Here is a tiny trained network, its code and every weight. The questions are about switching its units off for an input and a target symbol, where a switched-off unit gives its printed mean instead of its output.

import numpy as np


def w(rows, s, z=0):
    codes = np.array(rows[::2]) - 128.0
    scale = np.full(codes.shape[1], s)
    scale[-1] = z or s
    return codes * scale


def f(y):
    return y / 2 * (1 + np.tanh(0.7978845608 * (y + 0.044715 * y**3)))


def softmax(a):
    e = np.exp(a - a.max(-1, keepdims=True))
    return e / e.sum(-1, keepdims=True)


def log_softmax(a):
    a = a - a.max(-1, keepdims=True)
    return a - np.log(np.exp(a).sum(-1, keepdims=True))


def net(x, mask):
    ids = ['ΞΠΣαβγεζηθμτψ'.index(c) for c in x.split()]
    T = len(ids)
    res = E[ids] + P[:T]
    r = res
    for j in range(3):
        rows = slice(2 * j, 2 * j + 2)
        q, k, v = (r @ M[0][rows].T for M in (Q, K, V))
        z = softmax(np.where(np.tri(T) > 0, q @ k.T / 2**0.5, -1e9)) @ v
        o = O[0][rows]
        res = res + np.where(mask[j], z, o[:, -1]) @ o[:, :-1]
    y = f(res @ A[0][:, :-1].T + A[0][:, -1])
    res = res + np.where(mask[3:7], y, B[0][:, -1]) @ B[0][:, :-1]
    return log_softmax(res[-1] @ U[:, :-1].T + U[:, -1])


Q, K, V, O, A, B = {}, {}, {}, {}, {}, {}
E = w([
[77,128,128,154,139,184,115,219,106],'Ξ',
[107,145,144,199,104,158,187,134,156],'Π',
[108,132,129,172,83,122,54,122,191],'Σ',
[61,183,191,121,189,131,245,56,133],'α',
[132,202,151,214,25,110,97,156,68],'β',
[87,136,114,119,73,97,159,79,175],'γ',
[85,198,163,148,104,120,180,145,16],'ε',
[41,118,118,98,227,137,157,73,231],'ζ',
[47,96,38,80,107,138,198,161,120],'η',
[56,192,253,171,187,119,105,47,122],'θ',
[29,42,156,185,195,123,81,132,143],'μ',
[45,29,130,140,40,85,114,131,66],'τ',
[96,70,252,58,70,146,152,168,150],'ψ',
],0.013)
P = w([
[20,195,109,79,145,77,12,90,143],'0',
[150,76,113,189,62,133,187,83,98],'1',
[118,65,116,188,117,159,191,85,119],'2',
[119,80,117,181,132,157,146,88,136],'3',
[125,83,130,164,104,127,149,97,132],'4',
[117,96,129,151,96,121,135,120,131],'5',
[94,100,123,131,134,130,138,121,166],'6',
[90,118,128,132,121,134,132,130,176],'7',
[73,119,133,130,138,126,126,138,196],'8',
[70,137,145,117,133,121,128,138,194],'9',
[39,164,149,115,154,139,134,185,162],'10',
[31,153,133,118,124,113,102,173,215],'11',
[19,168,159,135,134,97,126,175,203],'12',
[2,175,156,152,136,94,159,185,219],'13',
],0.0094)
Q[0] = w([
[34,84,152,125,134,147,165,147,138],'head 1',
[2,153,195,143,48,86,107,128,141],'head 1',
[74,112,90,163,126,177,103,77,111],'head 2',
[202,97,116,116,155,159,111,89,94],'head 2',
[249,125,99,95,153,119,101,125,82],'head 3',
[76,132,155,171,95,86,117,174,136],'head 3',
],0.0087)
K[0] = w([
[28,215,132,147,101,90,63,71,119],'head 1',
[92,193,63,63,207,36,65,160,102],'head 1',
[99,90,215,75,94,192,107,162,145],'head 2',
[255,102,77,202,114,208,232,20,86],'head 2',
[231,97,128,217,192,147,136,125,140],'head 3',
[75,188,160,89,154,162,84,67,152],'head 3',
],0.0075)
V[0] = w([
[87,179,153,127,111,159,133,141,8],'head 1',
[189,165,158,161,93,102,66,83,149],'head 1',
[128,180,121,122,49,177,223,119,162],'head 2',
[146,178,57,172,174,136,119,110,122],'head 2',
[101,128,232,196,235,129,173,75,139],'head 3',
[152,109,156,177,94,213,146,212,174],'head 3',
],0.013)
O[0] = w([
[165,192,124,88,135,57,112,94,60,209],'head 1',
[154,228,217,246,69,145,50,102,163,125],'head 1',
[163,210,93,58,70,118,137,173,162,98],'head 2',
[50,163,65,136,170,89,88,152,167,3],'head 2',
[142,105,142,88,199,119,99,76,184,219],'head 3',
[133,51,175,164,115,78,43,191,124,29],'head 3',
],0.013,0.0073)
A[0] = w([
[129,128,224,84,72,71,203,107,175,253],'neuron 1',
[121,102,136,109,155,168,146,175,136,53],'neuron 2',
[156,186,171,212,132,57,97,175,140,183],'neuron 3',
[79,55,182,254,137,144,106,110,131,138],'neuron 4',
],0.0074,0.0044)
B[0] = w([
[128,125,101,141,168,175,75,183,123,248],'neuron 1',
[250,134,128,207,108,119,115,89,188,137],'neuron 2',
[168,30,59,96,91,95,102,80,182,163],'neuron 3',
[172,135,149,90,49,122,156,118,114,165],'neuron 4',
],0.012,0.017)
U = w([
[73,54,111,142,226,42,117,135,58,160],'Ξ',
[166,150,177,67,178,67,160,215,201,246],'Π',
[134,175,195,73,81,101,204,112,182,89],'Σ',
[172,137,136,16,163,149,166,103,136,177],'α',
[178,120,41,151,170,128,98,86,95,40],'β',
[72,207,80,139,116,229,130,126,116,54],'γ',
[206,196,153,59,158,72,196,104,86,71],'ε',
[136,109,79,141,185,145,196,87,172,126],'ζ',
[156,129,81,50,123,87,255,162,140,85],'η',
[143,158,166,161,209,143,131,49,103,61],'θ',
[159,84,214,86,168,71,247,36,100,67],'μ',
[100,103,68,93,137,232,120,14,29,253],'τ',
[244,95,124,74,185,230,121,126,59,111],'ψ',
],0.0046,0.0061)

Each question gives the input, a string of symbols that net reads in full, and the target symbol t.
The units are the heads (2 rows each of Q, K, V and O) and the neurons (one row each of A and B). Each row of codes is followed by its name. A weight is (code - 128) times the scale printed after its matrix; where a second scale follows, it is the last column's (O, A, B and U).
mask holds one flag per unit, heads first, then neurons. A switched-off unit (its flag False) gives its mean, the last column of its rows in O or B, instead of its output. The means were averaged over made-up inputs and are rounded, as every weight is.
A unit's drop is (log p(t) with every unit on - log p(t) with that unit switched off) / (log p(t) with every unit on - log p(t) with every unit switched off).
The circuit of an input: a set's keep is (log p(t) with only the set's units on - log p(t) with every unit switched off) / (log p(t) with every unit on - log p(t) with every unit switched off). Starting from all 7 units, units are removed one at a time, each time the one whose removal leaves the highest keep (on an exact tie, the one counted first), for as long as the keep stays at least 0.8.
circuit, biggest first: the units of the circuit, biggest drop first
most important unit: the unit with the biggest drop
heads that matter: for each layer, one digit per head in row order, 1 if its drop is at least 0.15 and else 0, layers parted by /
input γ ψ ζ ψ ψ β β ζ Σ ψ ζ Π Ξ β, target γ: most important unit => head 3
input Ξ ζ Ξ, target Ξ: heads that matter => 111
input ψ Π ψ γ γ ψ ζ, target ψ: circuit, biggest first => (head 2; neuron 1)
input ζ ε μ, target ζ: heads that matter => 101
input μ Ξ Σ α Σ ψ Ξ α θ Ξ γ ε Π, target μ: circuit, biggest first => (head 2; neuron 4; neuron 1)
input ζ Σ ψ ζ Ξ ζ Ξ ζ, target ζ: circuit, biggest first => (head 1; neuron 2)
input β ψ μ Σ Σ ψ Ξ η ψ Σ, target β: circuit, biggest first => (head 1; neuron 3; head 3)
input ζ ε ψ, target ζ: circuit, biggest first => (head 1; head 3; neuron 2)
input γ Σ Ξ, target γ: heads that matter => 111
input Ξ β ε Ξ η Π β ε, target Ξ: circuit, biggest first => (head 3; head 2; head 1)
input ψ γ Π Σ ψ η, target ψ: circuit, biggest first => (head 2; neuron 1)
input μ Ξ ψ μ μ, target μ: circuit, biggest first => (neuron 1; head 2; neuron 4)
input ψ α ψ Σ α, target ψ: circuit, biggest first => (head 2; neuron 1)
input ζ α Ξ γ ζ α Ξ Ξ ζ α ε ζ, target ζ: circuit, biggest first => (head 1; neuron 2; head 2)
input ψ ε Ξ η ζ Ξ ζ γ τ, target ψ: most important unit => head 2
input ζ ψ ψ η ψ α ε Σ γ ζ ζ Π Ξ, target ζ: heads that matter => 101
input ζ γ Σ Ξ θ Ξ γ, target ζ: heads that matter => 111
input ζ ψ γ Σ ψ Σ η θ ψ Σ α Σ, target ζ: heads that matter => 101
input η Σ ζ γ β ψ Ξ β τ, target η: heads that matter => 101
input η μ Σ η γ, target η: heads that matter => 111
